Here is a tiny trained network, its code and every weight. The questions are about switching its units off for an input and a class, where a switched-off unit gives its printed mean instead of its output.

import numpy as np


def w(rows, s, z=0):
    codes = np.array(rows[::2]) - 128.0
    scale = np.full(codes.shape[1], s)
    scale[-1] = z or s
    return codes * scale


def f(y):
    return y / 2 * (1 + np.tanh(0.7978845608 * (y + 0.044715 * y**3)))


def log_softmax(a):
    a = a - a.max(-1, keepdims=True)
    return a - np.log(np.exp(a).sum(-1, keepdims=True))


def net(x, mask):
    res = np.array(x, float).reshape(1, 4) / 4 @ E
    y = f(res @ A[0][:, :-1].T + A[0][:, -1])
    res = res + np.where(mask, y, B[0][:, -1]) @ B[0][:, :-1]
    return log_softmax(res[-1] @ U[:, :-1].T + U[:, -1])


A, B = {}, {}
E = w([
[120,89,46,24,133,116,80],'x0',
[159,69,110,170,89,157,63],'x1',
[70,78,179,74,40,2,139],'x2',
[66,80,79,168,108,148,204],'x3',
],0.01)
A[0] = w([
[109,146,77,154,141,145,157,102],'n0',
[120,191,128,125,128,139,154,223],'n1',
[146,179,153,84,101,137,102,103],'n2',
[146,114,153,174,161,156,139,2],'n3',
[86,4,108,104,44,132,150,247],'n4',
[128,148,194,81,174,62,192,168],'n5',
[118,166,56,142,170,167,157,122],'n6',
[226,163,212,144,123,120,133,55],'n7',
],0.013,0.0036)
B[0] = w([
[133,194,141,96,117,127,82,169],'n0',
[160,194,88,1,151,215,115,170],'n1',
[159,146,95,85,108,171,97,168],'n2',
[57,182,137,161,135,120,185,165],'n3',
[60,112,225,153,52,81,240,254],'n4',
[134,179,4,83,173,112,46,206],'n5',
[143,196,58,61,202,90,129,215],'n6',
[36,98,194,147,128,122,135,197],'n7',
],0.0088,0.012)
U = w([
[164,207,56,103,180,171,46,3],'0',
[2,28,205,201,26,91,148,253],'1',
],0.0081,0.00063)

Each question gives the input, the list of numbers given to net, and the class t.
The units are the neurons (one row each of A and B). Each row of codes is followed by its name. A weight is (code - 128) times the scale printed after its matrix; where a second scale follows, it is the last column's (A, B and U).
mask holds one flag per neuron, in row order. A switched-off neuron (its flag False) gives its mean, the last column of its row in B, instead of its output. The means were averaged over made-up inputs and are rounded, as every weight is.
A unit's drop is (log p(t) with every unit on - log p(t) with that unit switched off) / (log p(t) with every unit on - log p(t) with every unit switched off).
The circuit of an input: a set's keep is (log p(t) with only the set's units on - log p(t) with every unit switched off) / (log p(t) with every unit on - log p(t) with every unit switched off). Starting from all 8 units, units are removed one at a time, each time the one whose removal leaves the highest keep (on an exact tie, the one counted first), for as long as the keep stays at least 0.8.
units of the circuit, in order: the units of the circuit, biggest drop first
top k neurons: the k neurons with the biggest drops, biggest first
drop of u: that unit's drop, to one decimal
input [-6,3,-3,5], class 0: units of the circuit, in order	(n4)
input [0,-5,1,5], class 0: top 3 neurons	(n5; n7; n1)
input [-1,3,0,-5], class 1: top 2 neurons	(n5; n6)
input [0,5,1,-5], class 1: top 2 neurons	(n5; n6)
input [-5,2,-4,-5], class 1: top 3 neurons	(n7; n5; n6)
input [3,-8,4,3], class 0: top 2 neurons	(n5; n7)
input [6,2,-2,0], class 1: top 2 neurons	(n5; n1)
input [2,3,1,-3], class 1: top 2 neurons	(n5; n6)
input [7,6,-4,8], class 1: drop of n4	2.3
input [-7,-7,6,4], class 0: drop of n5	1.0
input [0,6,2,-7], class 1: drop of n6	0.3
input [6,4,-1,1], class 1: drop of n0	0.0
